Here is a tiny trained network, its code and every weight. The questions are about switching its units off for an input and a class, where a switched-off unit gives its printed mean instead of its output.

import numpy as np


def w(rows, s, z=0):
    codes = np.array(rows[::2]) - 128.0
    scale = np.full(codes.shape[1], s)
    scale[-1] = z or s
    return codes * scale


def f(y):
    return np.maximum(y, 0)


def log_softmax(a):
    a = a - a.max(-1, keepdims=True)
    return a - np.log(np.exp(a).sum(-1, keepdims=True))


def net(x, mask):
    res = np.array(x, float).reshape(1, 3) / 4 @ E
    y = f(res @ A[0][:, :-1].T + A[0][:, -1])
    res = res + np.where(mask, y, B[0][:, -1]) @ B[0][:, :-1]
    return log_softmax(res[-1] @ U[:, :-1].T + U[:, -1])


A, B = {}, {}
E = w([
[77,194,163,69,199,188,160,131,114],'x0',
[201,123,134,129,129,142,180,199,250],'x1',
[192,139,165,209,179,155,17,127,146],'x2',
],0.017)
A[0] = w([
[204,143,157,167,155,199,61,212,91,85],'N1',
[52,71,89,93,83,89,148,111,67,215],'N2',
[176,40,78,101,72,112,215,201,155,255],'N3',
[101,143,159,142,167,120,2,86,48,163],'N4',
[215,119,201,150,145,189,95,197,148,25],'N5',
[49,148,124,128,80,97,130,75,45,196],'N6',
[78,241,90,73,207,167,218,193,145,124],'N7',
[92,253,221,63,199,192,128,77,152,163],'N8',
[113,122,106,37,94,99,70,146,66,201],'N9',
[95,125,119,114,145,108,148,64,46,134],'N10',
[77,99,113,145,93,124,206,91,62,216],'N11',
[144,126,84,184,86,75,69,125,115,227],'N12',
[123,103,109,187,133,63,42,43,32,175],'N13',
[61,240,184,146,124,185,92,52,85,107],'N14',
],0.0099,0.0056)
B[0] = w([
[104,148,178,122,219,121,150,114,126,201],'N1',
[137,135,118,74,147,112,147,122,187,246],'N2',
[167,56,90,148,56,104,141,138,168,250],'N3',
[48,158,103,201,140,126,105,167,64,238],'N4',
[160,139,188,100,190,144,166,37,166,196],'N5',
[170,156,178,122,172,143,129,91,153,243],'N6',
[153,146,188,68,77,189,179,172,63,242],'N7',
[134,219,198,179,137,130,174,180,137,244],'N8',
[148,148,141,103,152,138,94,78,200,199],'N9',
[152,165,169,143,177,117,167,118,133,211],'N10',
[193,102,133,84,143,97,150,90,218,228],'N11',
[113,21,75,154,161,163,11,64,149,211],'N12',
[82,99,114,148,112,178,57,99,113,253],'N13',
[82,197,126,156,156,100,154,152,125,218],'N14',
],0.012,0.02)
U = w([
[186,80,94,96,204,62,79,21,189,144],'0',
[153,187,180,82,176,137,144,104,156,116],'1',
[50,88,84,152,120,167,58,90,68,110],'2',
[60,175,128,165,157,82,106,189,36,97],'3',
[147,101,39,151,8,42,134,191,206,254],'4',
[173,117,151,30,32,168,142,211,61,50],'5',
],0.011,0.0026)

Each question gives the input, the list of numbers given to net, and the class t.
The units are the neurons (one row each of A and B). Each row of codes is followed by its name. A weight is (code - 128) times the scale printed after its matrix; where a second scale follows, it is the last column's (A, B and U).
mask holds one flag per neuron, in row order. A switched-off neuron (its flag False) gives its mean, the last column of its row in B, instead of its output. The means were averaged over made-up inputs and are rounded, as every weight is.
A unit's drop is (log p(t) with every unit on - log p(t) with that unit switched off) / (log p(t) with every unit on - log p(t) with every unit switched off).
The circuit of an input: a set's keep is (log p(t) with only the set's units on - log p(t) with every unit switched off) / (log p(t) with every unit on - log p(t) with every unit switched off). Starting from the 12 units with the biggest drops (on a tie, the unit counted first), units are removed one at a time, each time the one whose removal leaves the highest keep (on an exact tie, the one counted first), for as long as the keep stays at least 0.8.
circuit, biggest first: the units of the circuit, biggest drop first
k most important neurons: the k neurons with the biggest drops, biggest first
drop when u is switched off: that unit's drop, to one decimal
input [-1,6,-7], class 4: circuit, biggest first	[N3]
input [5,1,-3], class 5: circuit, biggest first	[N7 N5]
input [-5,-4,1], class 2: 2 most important neurons	[N13 N4]
input [-4,1,-7], class 4: 2 most important neurons	[N3 N5]
input [0,4,3], class 0: 2 most important neurons	[N7 N8]
input [-7,-8,3], class 2: 2 most important neurons	[N4 N13]
input [0,-7,-7], class 0: 2 most important neurons	[N11 N8]
input [5,7,-7], class 5: drop when N7 is switched off	0.4
input [1,7,-5], class 5: drop when N7 is switched off	0.8
input [4,3,-7], class 5: drop when N7 is switched off	0.2
input [6,1,-7], class 5: drop when N7 is switched off	1.1
